Below is a small trained network, with its code and all its weights. Each question gives an input and a class and asks what happens when units are switched off, that is, made to give their printed mean instead of their output.

import numpy as np


def w(rows, s, z=0):
    codes = np.array(rows[::2]) - 128.0
    scale = np.full(codes.shape[1], s)
    scale[-1] = z or s
    return codes * scale


def f(y):
    return y / 2 * (1 + np.tanh(0.7978845608 * (y + 0.044715 * y**3)))


def log_softmax(a):
    a = a - a.max(-1, keepdims=True)
    return a - np.log(np.exp(a).sum(-1, keepdims=True))


def net(x, mask):
    res = np.array(x, float).reshape(1, 2) / 4 @ E
    y = f(res @ A[0][:, :-1].T + A[0][:, -1])
    res = res + np.where(mask, y, B[0][:, -1]) @ B[0][:, :-1]
    return log_softmax(res[-1] @ U[:, :-1].T + U[:, -1])


A, B = {}, {}
E = w([
[46,176,42,66,161,118,86,75,1],'x0',
[211,34,103,33,195,67,83,159,83],'x1',
],0.018)
A[0] = w([
[150,217,180,185,44,155,176,106,147,105],'n1',
[48,212,108,171,39,240,189,83,119,252],'n2',
[136,175,141,143,150,125,145,81,151,44],'n3',
[203,135,255,186,88,182,195,158,188,225],'n4',
[112,157,221,228,81,217,247,130,174,121],'n5',
[175,40,102,30,171,102,87,95,97,182],'n6',
[201,83,150,162,156,71,121,147,166,166],'n7',
],0.0091,0.0033)
B[0] = w([
[59,122,161,98,50,187,116,153,254,211],'n1',
[40,97,104,220,78,254,6,53,115,251],'n2',
[85,112,162,159,103,157,162,129,162,143],'n3',
[123,149,46,178,226,74,145,41,197,252],'n4',
[58,137,146,23,109,137,170,126,243,251],'n5',
[153,181,183,33,66,10,171,221,101,239],'n6',
[175,119,101,125,154,59,158,110,136,194],'n7',
],0.0099,0.026)
U = w([
[166,231,87,187,123,162,152,131,153,95],'0',
[185,160,87,143,247,60,221,66,203,177],'1',
[97,192,66,71,167,121,38,120,56,190],'2',
[68,111,64,213,136,195,42,86,63,60],'3',
[100,177,222,128,126,171,201,142,150,3],'4',
[21,136,133,86,80,201,102,124,244,62],'5',
[154,148,163,1,98,73,91,239,97,213],'6',
],0.0075,0.0034)

Each question gives the input, the list of numbers given to net, and the class t.
The units are the neurons (one row each of A and B). Each row of codes is followed by its name. A weight is (code - 128) times the scale printed after its matrix; where a second scale follows, it is the last column's (A, B and U).
mask holds one flag per neuron, in row order. A switched-off neuron (its flag False) gives its mean, the last column of its row in B, instead of its output. The means were averaged over made-up inputs and are rounded, as every weight is.
A unit's drop is (log p(t) with every unit on - log p(t) with that unit switched off) / (log p(t) with every unit on - log p(t) with every unit switched off).
The circuit of an input: a set's keep is (log p(t) with only the set's units on - log p(t) with every unit switched off) / (log p(t) with every unit on - log p(t) with every unit switched off). Starting from all 7 units, units are removed one at a time, each time the one whose removal leaves the highest keep (on an exact tie, the one counted first), for as long as the keep stays at least 0.8.
circuit, biggest first: the units of the circuit, biggest drop first
k most important neurons: the k neurons with the biggest drops, biggest first
drop of u: that unit's drop, to one decimal
input [-4,8], class 6: circuit, biggest first	n6
input [4,-4], class 3: 2 most important neurons	n5, n2
input [3,-3], class 3: circuit, biggest first	n5, n6
input [5,-5], class 3: circuit, biggest first	n2, n5
input [-5,-1], class 1: 2 most important neurons	n4, n2
input [-6,8], class 1: 2 most important neurons	n7, n4
input [2,-2], class 3: 3 most important neurons	n5, n6, n1
input [-2,5], class 6: drop of n4	0.1
input [-2,0], class 1: drop of n2	0.5
input [4,-3], class 3: drop of n5	0.2
